Below are the code and all the weights of a small trained network. Each question names an input and a class and asks about switching units off, where a switched-off unit gives its printed mean instead of its output.

import numpy as np


def w(rows, s, z=0):
    codes = np.array(rows[::2]) - 128.0
    scale = np.full(codes.shape[1], s)
    scale[-1] = z or s
    return codes * scale


def norm(h):
    return h / np.sqrt((h * h).mean(-1, keepdims=True) + 1e-5)


def f(y):
    return np.maximum(y, 0)


def log_softmax(a):
    a = a - a.max(-1, keepdims=True)
    return a - np.log(np.exp(a).sum(-1, keepdims=True))


def net(x, mask):
    res = np.array(x, float).reshape(1, 2) / 4 @ E
    u = 0
    for l in range(2):
        y = f(norm(res) @ A[l][:, :-1].T + A[l][:, -1])
        res = res + np.where(mask[u : u + 4], y, B[l][:, -1]) @ B[l][:, :-1]
        u += 4
    return log_softmax(norm(res)[-1] @ U[:, :-1].T + U[:, -1])


A, B = {}, {}
E = w([
[106,66,89,89,237,191,169,92,180,238],'x0',
[1,148,59,178,171,148,110,42,92,90],'x1',
],0.0093)
A[0] = w([
[92,122,105,103,248,150,138,86,140,195,125],'L0N1',
[143,130,151,121,180,144,162,121,161,201,98],'L0N2',
[106,128,136,148,118,163,162,93,153,154,94],'L0N3',
[23,121,76,146,246,176,138,45,130,161,252],'L0N4',
],0.015,0.0035)
B[0] = w([
[78,118,102,223,132,179,166,136,140,106,210],'L0N1',
[149,128,107,65,130,161,98,106,112,124,179],'L0N2',
[144,128,148,143,117,33,92,93,135,108,149],'L0N3',
[98,171,133,131,108,123,253,132,161,199,252],'L0N4',
],0.023,0.025)
A[1] = w([
[159,33,149,66,195,156,55,116,144,123,15],'L1N1',
[167,123,208,90,151,96,167,196,166,219,52],'L1N2',
[146,155,168,6,142,75,67,88,109,151,1],'L1N3',
[80,131,137,177,183,117,152,103,163,138,21],'L1N4',
],0.018,0.0023)
B[1] = w([
[180,121,164,121,151,119,143,148,110,33,192],'L1N1',
[107,66,86,71,159,142,70,117,134,209,241],'L1N2',
[149,100,70,250,125,25,159,174,119,162,188],'L1N3',
[47,142,104,176,96,174,234,125,131,170,247],'L1N4',
],0.015,0.011)
U = w([
[137,71,136,32,130,112,26,148,176,255,4],'0',
[212,91,141,35,223,229,99,108,145,39,18],'1',
[246,55,121,138,134,25,63,212,124,124,73],'2',
[55,166,122,145,136,175,230,100,176,168,242],'3',
[122,241,245,170,85,49,37,107,117,3,74],'4',
],0.0091,0.0032)

Each question gives the input, the list of numbers given to net, and the class t.
The units are the neurons (one row each of A and B). Each row of codes is followed by its name. A weight is (code - 128) times the scale printed after its matrix; where a second scale follows, it is the last column's (A, B and U).
mask holds one flag per neuron, layer by layer. A switched-off neuron (its flag False) gives its mean, the last column of its row in B, instead of its output. The means were averaged over made-up inputs and are rounded, as every weight is.
A unit's drop is (log p(t) with every unit on - log p(t) with that unit switched off) / (log p(t) with every unit on - log p(t) with every unit switched off).
The circuit of an input: a set's keep is (log p(t) with only the set's units on - log p(t) with every unit switched off) / (log p(t) with every unit on - log p(t) with every unit switched off). Starting from all 8 units, units are removed one at a time, each time the one whose removal leaves the highest keep (on an exact tie, the one counted first), for as long as the keep stays at least 0.8.
units of the circuit, in order: the units of the circuit, biggest drop first
unit that matters most: the unit with the biggest drop
top k neurons: the k neurons with the biggest drops, biggest first
top k neurons in layer l: the k neurons of layer l with the biggest drops, biggest first
drop of u: that unit's drop, to one decimal
input [0,-8], class 2: units of the circuit, in order	[L0N4, L0N1]
input [-1,0], class 4: top 4 neurons	[L0N4, L1N2, L1N4, L0N1]
input [8,-8], class 1: top 2 neurons	[L0N2, L0N4]
input [3,-5], class 1: top 2 neurons	[L0N4, L0N3]
input [-2,1], class 4: top 4 neurons	[L0N4, L1N2, L0N1, L1N4]
input [-4,2], class 4: units of the circuit, in order	[L0N4, L0N1, L1N2]
input [0,-1], class 2: units of the circuit, in order	[L0N1, L0N4, L1N3]
input [-3,-5], class 0: units of the circuit, in order	[L0N1, L1N2]
input [0,-5], class 2: unit that matters most	L0N1
input [-4,-8], class 0: top 4 neurons	[L0N1, L0N2, L1N2, L0N3]
input [-7,-3], class 4: units of the circuit, in order	[L0N4, L1N2]
input [-8,1], class 4: top 2 neurons	[L0N4, L0N1]
input [-6,-8], class 0: top 2 neurons in layer 1	[L1N2, L1N1]
input [2,-2], class 1: units of the circuit, in order	[L0N4, L0N2]
input [-1,-3], class 0: top neuron in layer 1	[L1N2]
input [-2,0], class 4: top 3 neurons	[L0N4, L1N2, L0N1]
input [-6,-5], class 2: top 2 neurons in layer 0	[L0N4, L0N1]
input [-8,-4], class 2: top 3 neurons	[L0N4, L0N1, L1N4]
input [-8,3], class 4: top 3 neurons	[L0N4, L0N1, L0N2]
input [-3,-1], class 4: units of the circuit, in order	[L0N4, L1N2, L0N1]
input [-5,-2], class 4: top 4 neurons	[L0N4, L1N2, L0N1, L0N2]
input [-8,2], class 4: top 3 neurons	[L0N4, L0N1, L0N2]
input [0,0], class 0: drop of L0N4	0.4
input [-4,-6], class 0: drop of L0N4	0.1
input [1,-6], class 2: drop of L1N3	0.2
input [4,-6], class 1: drop of L0N4	0.6
